Below are the code and all the weights of a small trained network. Each question names an input and a target symbol and asks about switching units off, where a switched-off unit gives its printed mean instead of its output.

import numpy as np


def w(rows, s, z=0):
    codes = np.array(rows[::2]) - 128.0
    scale = np.full(codes.shape[1], s)
    scale[-1] = z or s
    return codes * scale


def f(y):
    return y / 2 * (1 + np.tanh(0.7978845608 * (y + 0.044715 * y**3)))


def softmax(a):
    e = np.exp(a - a.max(-1, keepdims=True))
    return e / e.sum(-1, keepdims=True)


def log_softmax(a):
    a = a - a.max(-1, keepdims=True)
    return a - np.log(np.exp(a).sum(-1, keepdims=True))


def net(x, mask):
    ids = ['βεζηλμξφ'.index(c) for c in x.split()]
    T = len(ids)
    res = E[ids] + P[:T]
    u = 0
    for l in range(3):
        r = res
        for j in range(2):
            rows = slice(2 * j, 2 * j + 2)
            q, k, v = (r @ M[l][rows].T for M in (Q, K, V))
            z = softmax(np.where(np.tri(T) > 0, q @ k.T / 2**0.5, -1e9)) @ v
            o = O[l][rows]
            res = res + np.where(mask[u + j], z, o[:, -1]) @ o[:, :-1]
        u += 2
        y = f(res @ A[l][:, :-1].T + A[l][:, -1])
        res = res + np.where(mask[u : u + 8], y, B[l][:, -1]) @ B[l][:, :-1]
        u += 8
    return log_softmax(res[-1] @ U[:, :-1].T + U[:, -1])


Q, K, V, O, A, B = {}, {}, {}, {}, {}, {}
E = w([
[174,91,117,203,197,134],'β',
[212,111,98,198,171,101],'ε',
[114,123,173,90,31,161],'ζ',
[221,92,163,121,135,73],'η',
[147,207,96,49,103,165],'λ',
[159,55,164,59,177,209],'μ',
[94,84,90,208,115,211],'ξ',
[20,186,195,94,173,6],'φ',
],0.014)
P = w([
[210,136,253,235,134,101],'0',
[40,127,5,72,100,80],'1',
[67,133,63,79,88,95],'2',
[97,130,107,81,88,104],'3',
[118,131,139,85,104,125],'4',
[137,141,165,87,109,139],'5',
[161,149,183,88,118,153],'6',
[182,163,194,84,127,163],'7',
[199,170,210,88,129,177],'8',
[213,179,219,81,136,188],'9',
[231,186,223,85,145,193],'10',
],0.0048)
Q[0] = w([
[183,76,219,15,80,78],'L0H0',
[248,160,254,121,250,167],'L0H0',
[17,162,139,137,129,77],'L0H1',
[66,134,25,65,141,66],'L0H1',
],0.0043)
K[0] = w([
[42,190,207,148,235,15],'L0H0',
[21,142,177,124,202,37],'L0H0',
[216,19,77,132,57,173],'L0H1',
[190,98,4,86,99,191],'L0H1',
],0.0042)
V[0] = w([
[36,128,155,86,144,115],'L0H0',
[205,57,47,118,55,194],'L0H0',
[241,87,59,126,58,171],'L0H1',
[3,165,122,118,180,37],'L0H1',
],0.0059)
O[0] = w([
[104,86,132,94,79,157,212],'L0H0',
[163,229,51,152,176,67,3],'L0H0',
[107,51,133,165,3,145,97],'L0H1',
[192,33,93,69,202,75,97],'L0H1',
],0.0058,0.0034)
A[0] = w([
[74,110,79,103,149,155,133],'L0N0',
[120,234,146,95,192,58,112],'L0N1',
[182,102,138,140,202,147,139],'L0N2',
[108,114,139,72,153,174,232],'L0N3',
[152,157,144,120,110,206,202],'L0N4',
[110,128,182,150,41,197,254],'L0N5',
[50,159,181,90,173,60,161],'L0N6',
[114,254,108,82,112,131,146],'L0N7',
],0.0096,0.004)
B[0] = w([
[44,13,148,77,114,95,142],'L0N0',
[159,226,136,179,78,134,142],'L0N1',
[179,87,188,139,242,138,198],'L0N2',
[166,77,164,68,111,214,254],'L0N3',
[120,67,61,17,120,152,214],'L0N4',
[37,1,36,47,54,81,235],'L0N5',
[107,178,211,222,38,207,151],'L0N6',
[232,182,109,109,112,113,154],'L0N7',
],0.0069,0.0089)
Q[1] = w([
[112,122,185,17,117,182],'L1H0',
[89,131,148,224,119,168],'L1H0',
[83,74,157,140,166,161],'L1H1',
[254,134,223,120,187,85],'L1H1',
],0.0075)
K[1] = w([
[57,131,179,83,48,208],'L1H0',
[184,69,51,112,142,108],'L1H0',
[97,72,108,136,154,152],'L1H1',
[58,126,255,144,66,121],'L1H1',
],0.0074)
V[1] = w([
[85,240,254,176,130,126],'L1H0',
[117,87,65,21,144,110],'L1H0',
[111,99,135,169,120,104],'L1H1',
[118,218,173,200,107,253],'L1H1',
],0.0044)
O[1] = w([
[105,246,107,145,58,116,232],'L1H0',
[147,43,79,76,99,10,121],'L1H0',
[87,137,90,131,164,86,64],'L1H1',
[139,2,104,137,50,79,3],'L1H1',
],0.0057,0.0028)
A[1] = w([
[118,153,118,73,115,99,154],'L1N0',
[148,159,161,121,178,150,97],'L1N1',
[149,162,120,147,138,147,107],'L1N2',
[173,190,147,203,127,81,191],'L1N3',
[85,116,105,98,34,99,169],'L1N4',
[38,116,141,138,117,149,219],'L1N5',
[160,104,114,169,243,148,82],'L1N6',
[216,193,133,133,95,138,255],'L1N7',
],0.011,0.0043)
B[1] = w([
[95,142,192,99,63,111,187],'L1N0',
[47,152,55,168,177,122,169],'L1N1',
[21,140,2,126,179,144,128],'L1N2',
[198,74,131,96,201,174,162],'L1N3',
[72,101,88,143,99,183,254],'L1N4',
[183,20,97,166,66,120,212],'L1N5',
[58,151,121,138,14,202,173],'L1N6',
[243,144,56,125,159,126,207],'L1N7',
],0.0082,0.0088)
Q[2] = w([
[140,9,161,149,1,167],'L2H0',
[119,194,48,153,152,115],'L2H0',
[160,162,227,138,111,182],'L2H1',
[246,26,159,127,157,148],'L2H1',
],0.0074)
K[2] = w([
[141,127,126,6,92,197],'L2H0',
[130,138,105,201,111,87],'L2H0',
[175,129,172,113,118,130],'L2H1',
[152,124,98,52,160,220],'L2H1',
],0.011)
V[2] = w([
[230,127,147,124,170,99],'L2H0',
[92,87,168,59,208,161],'L2H0',
[131,108,195,227,132,124],'L2H1',
[103,130,156,198,2,114],'L2H1',
],0.0074)
O[2] = w([
[178,84,53,48,213,162,76],'L2H0',
[55,244,142,159,208,220,253],'L2H0',
[103,127,12,109,108,41,32],'L2H1',
[122,4,109,93,77,77,72],'L2H1',
],0.0043,0.016)
A[2] = w([
[196,151,218,134,172,122,214],'L2N0',
[177,122,147,96,254,154,137],'L2N1',
[114,105,95,76,172,174,43],'L2N2',
[147,54,45,100,89,77,243],'L2N3',
[194,84,113,54,176,64,160],'L2N4',
[73,178,182,167,111,102,30],'L2N5',
[37,136,119,143,69,156,81],'L2N6',
[127,51,214,129,136,155,254],'L2N7',
],0.0088,0.0035)
B[2] = w([
[48,154,56,101,186,97,184],'L2N0',
[171,139,131,173,82,31,232],'L2N1',
[190,76,113,153,94,138,209],'L2N2',
[131,91,209,121,254,121,184],'L2N3',
[30,231,176,114,133,170,144],'L2N4',
[224,91,179,112,112,105,133],'L2N5',
[145,132,175,187,162,87,195],'L2N6',
[86,153,38,112,71,71,254],'L2N7',
],0.0073,0.02)
U = w([
[46,153,120,182,142,215,181],'β',
[252,80,129,197,130,102,68],'ε',
[56,107,170,77,138,86,38],'ζ',
[94,167,119,111,157,11,255],'η',
[187,103,237,66,145,118,156],'λ',
[119,83,1,79,48,99,115],'μ',
[127,60,117,160,188,124,43],'ξ',
[184,123,192,161,59,79,91],'φ',
],0.0066,0.0041)

Each question gives the input, a string of symbols that net reads in full, and the target symbol t.
The units are the heads (2 rows each of Q, K, V and O) and the neurons (one row each of A and B). Each row of codes is followed by its name. A weight is (code - 128) times the scale printed after its matrix; where a second scale follows, it is the last column's (O, A, B and U).
mask holds one flag per unit, layer by layer, with each layer's heads first. A switched-off unit (its flag False) gives its mean, the last column of its rows in O or B, instead of its output. The means were averaged over made-up inputs and are rounded, as every weight is.
A unit's drop is (log p(t) with every unit on - log p(t) with that unit switched off) / (log p(t) with every unit on - log p(t) with every unit switched off).
The circuit of an input: a set's keep is (log p(t) with only the set's units on - log p(t) with every unit switched off) / (log p(t) with every unit on - log p(t) with every unit switched off). Starting from the 12 units with the biggest drops (on a tie, the unit counted first), units are removed one at a time, each time the one whose removal leaves the highest keep (on an exact tie, the one counted first), for as long as the keep stays at least 0.8.
units of the circuit, in order: the units of the circuit, biggest drop first
unit that matters most: the unit with the biggest drop
k most important neurons: the k neurons with the biggest drops, biggest first
top k neurons in layer l: the k neurons of layer l with the biggest drops, biggest first
which heads matter: for each layer, one digit per head in row order, 1 if its drop is at least 0.15 and else 0, layers parted by /
input λ ξ ξ μ λ φ, target μ: 2 most important neurons => L0N7, L1N0
input φ μ μ, target β: 2 most important neurons => L0N6, L0N0
input φ μ φ ε μ φ η, target β: units of the circuit, in order => L0N2, L1N6, L0N5, L0H1
input μ μ φ μ μ λ λ ε, target μ: top 3 neurons in layer 0 => L0N6, L0N4, L0N7
input λ λ μ φ η μ λ μ η η ε, target β: units of the circuit, in order => L1N6, L2N1, L0N5
input η μ μ φ μ ξ ζ λ β, target μ: which heads matter => 11 / 11 / 11
input μ η η λ μ φ ε, target β: unit that matters most => L1N6
input ζ ζ λ β, target β: units of the circuit, in order => L0N5, L1N6, L2N1
input μ μ μ λ μ η λ β φ, target μ: 3 most important neurons => L0N7, L0N6, L1N0
input λ λ β λ φ μ ζ ε ξ, target φ: which heads matter => 11 / 11 / 10
input ζ μ μ μ μ ε μ ε, target ε: units of the circuit, in order => L0H0, L0N5, L1N7
input φ φ η λ μ ε, target ε: 3 most important neurons => L0N6, L0N5, L1N7
input μ η φ φ ξ, target ξ: which heads matter => 11 / 10 / 01
input ζ η ζ φ μ μ η μ φ β, target β: units of the circuit, in order => L1N6, L0H1, L0N2
input ζ φ ε, target φ: units of the circuit, in order => L0N5, L2H0, L1N4
input μ λ μ μ λ φ ε, target μ: which heads matter => 11 / 01 / 11
input μ φ η μ, target β: units of the circuit, in order => L0N6, L1H0, L1H1, L0N1
input μ φ φ, target φ: which heads matter => 10 / 00 / 00
input μ η φ η λ β, target μ: 3 most important neurons => L0N6, L2N7, L1N6
input η ξ φ, target ε: most important neuron => L0N6
input η β μ φ λ ξ, target μ: which heads matter => 11 / 10 / 11
input μ φ ζ, target φ: most important neuron => L0N6
input μ μ ζ η λ, target λ: 3 most important neurons => L0N7, L2N7, L2N3
